Here is a tiny trained network, its code and every weight. The questions are about switching its units off for an input and a class, where a switched-off unit gives its printed mean instead of its output.

import numpy as np


def w(rows, s, z=0):
    codes = np.array(rows[::2]) - 128.0
    scale = np.full(codes.shape[1], s)
    scale[-1] = z or s
    return codes * scale


def norm(h):
    return h / np.sqrt((h * h).mean(-1, keepdims=True) + 1e-5)


def f(y):
    return y / 2 * (1 + np.tanh(0.7978845608 * (y + 0.044715 * y**3)))


def log_softmax(a):
    a = a - a.max(-1, keepdims=True)
    return a - np.log(np.exp(a).sum(-1, keepdims=True))


def net(x, mask):
    res = np.array(x, float).reshape(1, 6) / 4 @ E
    u = 0
    for l in range(2):
        y = f(norm(res) @ A[l][:, :-1].T + A[l][:, -1])
        res = res + np.where(mask[u : u + 11], y, B[l][:, -1]) @ B[l][:, :-1]
        u += 11
    return log_softmax(norm(res)[-1] @ U[:, :-1].T + U[:, -1])


A, B = {}, {}
E = w([
[3,172,97,138,154],'x0',
[130,78,139,94,170],'x1',
[110,221,228,115,173],'x2',
[122,110,131,132,178],'x3',
[143,107,145,147,147],'x4',
[193,210,101,145,155],'x5',
],0.0042)
A[0] = w([
[49,175,76,162,105,148],'L0N1',
[186,148,189,114,105,134],'L0N2',
[181,130,195,136,184,195],'L0N3',
[125,147,69,121,199,144],'L0N4',
[79,148,174,155,86,161],'L0N5',
[52,71,138,147,132,182],'L0N6',
[136,27,81,148,137,255],'L0N7',
[191,18,215,133,222,105],'L0N8',
[155,147,158,143,127,99],'L0N9',
[34,161,124,159,81,135],'L0N10',
[171,2,227,100,25,211],'L0N11',
],0.0053,0.0023)
B[0] = w([
[169,80,98,164,141,182],'L0N1',
[3,77,98,168,157,157],'L0N2',
[90,170,140,127,41,188],'L0N3',
[169,180,86,92,113,154],'L0N4',
[16,123,126,120,178,159],'L0N5',
[25,64,38,190,93,189],'L0N6',
[176,160,61,195,102,230],'L0N7',
[106,170,103,117,142,199],'L0N8',
[116,133,131,19,101,127],'L0N9',
[140,62,115,126,144,175],'L0N10',
[112,239,76,140,173,253],'L0N11',
],0.0052,0.0036)
A[1] = w([
[216,154,139,123,130,96],'L1N1',
[26,102,196,93,126,100],'L1N2',
[127,128,146,58,92,191],'L1N3',
[64,118,144,177,113,117],'L1N4',
[196,142,98,126,41,251],'L1N5',
[152,159,188,112,134,106],'L1N6',
[84,128,155,101,201,201],'L1N7',
[192,171,253,81,145,61],'L1N8',
[20,138,135,165,187,54],'L1N9',
[169,142,193,108,137,115],'L1N10',
[106,138,162,92,147,139],'L1N11',
],0.0072,0.0023)
B[1] = w([
[168,60,159,92,61,159],'L1N1',
[182,135,177,122,121,205],'L1N2',
[158,134,93,140,153,126],'L1N3',
[117,158,141,143,117,184],'L1N4',
[162,89,132,123,183,237],'L1N5',
[40,143,84,126,49,148],'L1N6',
[141,151,121,102,92,205],'L1N7',
[51,94,28,152,124,197],'L1N8',
[151,113,189,105,105,255],'L1N9',
[25,86,42,99,3,134],'L1N10',
[121,146,120,99,80,147],'L1N11',
],0.0067,0.0034)
U = w([
[158,107,73,196,191,224],'0',
[16,79,54,161,91,110],'1',
[80,229,163,105,101,201],'2',
[75,65,255,120,116,9],'3',
[222,100,131,117,130,44],'4',
],0.0086,0.0015)

Each question gives the input, the list of numbers given to net, and the class t.
The units are the neurons (one row each of A and B). Each row of codes is followed by its name. A weight is (code - 128) times the scale printed after its matrix; where a second scale follows, it is the last column's (A, B and U).
mask holds one flag per neuron, layer by layer. A switched-off neuron (its flag False) gives its mean, the last column of its row in B, instead of its output. The means were averaged over made-up inputs and are rounded, as every weight is.
A unit's drop is (log p(t) with every unit on - log p(t) with that unit switched off) / (log p(t) with every unit on - log p(t) with every unit switched off).
The circuit of an input: a set's keep is (log p(t) with only the set's units on - log p(t) with every unit switched off) / (log p(t) with every unit on - log p(t) with every unit switched off). Starting from the 12 units with the biggest drops (on a tie, the unit counted first), units are removed one at a time, each time the one whose removal leaves the highest keep (on an exact tie, the one counted first), for as long as the keep stays at least 0.8.
circuit, biggest first: the units of the circuit, biggest drop first
most important unit: the unit with the biggest drop
top k neurons: the k neurons with the biggest drops, biggest first
top k neurons in layer l: the k neurons of layer l with the biggest drops, biggest first
drop when u is switched off: that unit's drop, to one decimal
input [4,6,4,1,-6,-2], class 3: circuit, biggest first => L0N11; L1N9
input [-5,5,3,1,5,-2], class 2: top 2 neurons => L0N11; L0N8
input [6,7,4,6,1,-2], class 3: circuit, biggest first => L1N9
input [-4,8,5,5,-4,8], class 1: circuit, biggest first => L1N8; L0N11; L1N10
input [7,4,-1,-8,6,1], class 0: top 2 neurons in layer 0 => L0N1; L0N3
input [-6,-6,8,-5,2,8], class 1: top 3 neurons => L1N8; L1N10; L0N11
input [7,-6,8,-4,3,-7], class 3: top 2 neurons in layer 0 => L0N11; L0N10
input [-2,-3,1,4,7,6], class 1: top 3 neurons in layer 0 => L0N11; L0N7; L0N6
input [-3,-6,3,-2,4,6], class 1: top 3 neurons => L1N8; L0N11; L0N7
input [0,-2,4,4,0,5], class 1: top 2 neurons in layer 0 => L0N11; L0N6
input [-3,-2,1,4,8,4], class 1: top 2 neurons in layer 0 => L0N6; L0N11
input [-4,6,3,-1,5,-6], class 2: top 2 neurons in layer 0 => L0N11; L0N8
input [-1,-6,-6,-6,-5,1], class 4: top 2 neurons => L0N6; L1N8
input [-4,4,0,2,-6,-6], class 0: most important unit => L0N7
input [-1,-6,2,0,4,-6], class 2: top 2 neurons => L0N11; L1N5
input [6,-7,7,7,-4,-5], class 3: top 2 neurons in layer 1 => L1N9; L1N2
input [-8,2,5,-1,2,-6], class 2: top 3 neurons => L0N11; L0N2; L0N8
input [6,-8,6,4,-4,-5], class 3: drop when L1N9 is switched off => 0.2
input [5,1,-3,-5,8,2], class 0: drop when L1N10 is switched off => 0.1
input [7,0,-7,-6,-3,4], class 0: drop when L0N2 is switched off => 0.1
input [-7,3,3,7,3,1], class 1: drop when L1N8 is switched off => 0.2
input [7,-7,-3,-2,3,5], class 0: most important unit => L0N1
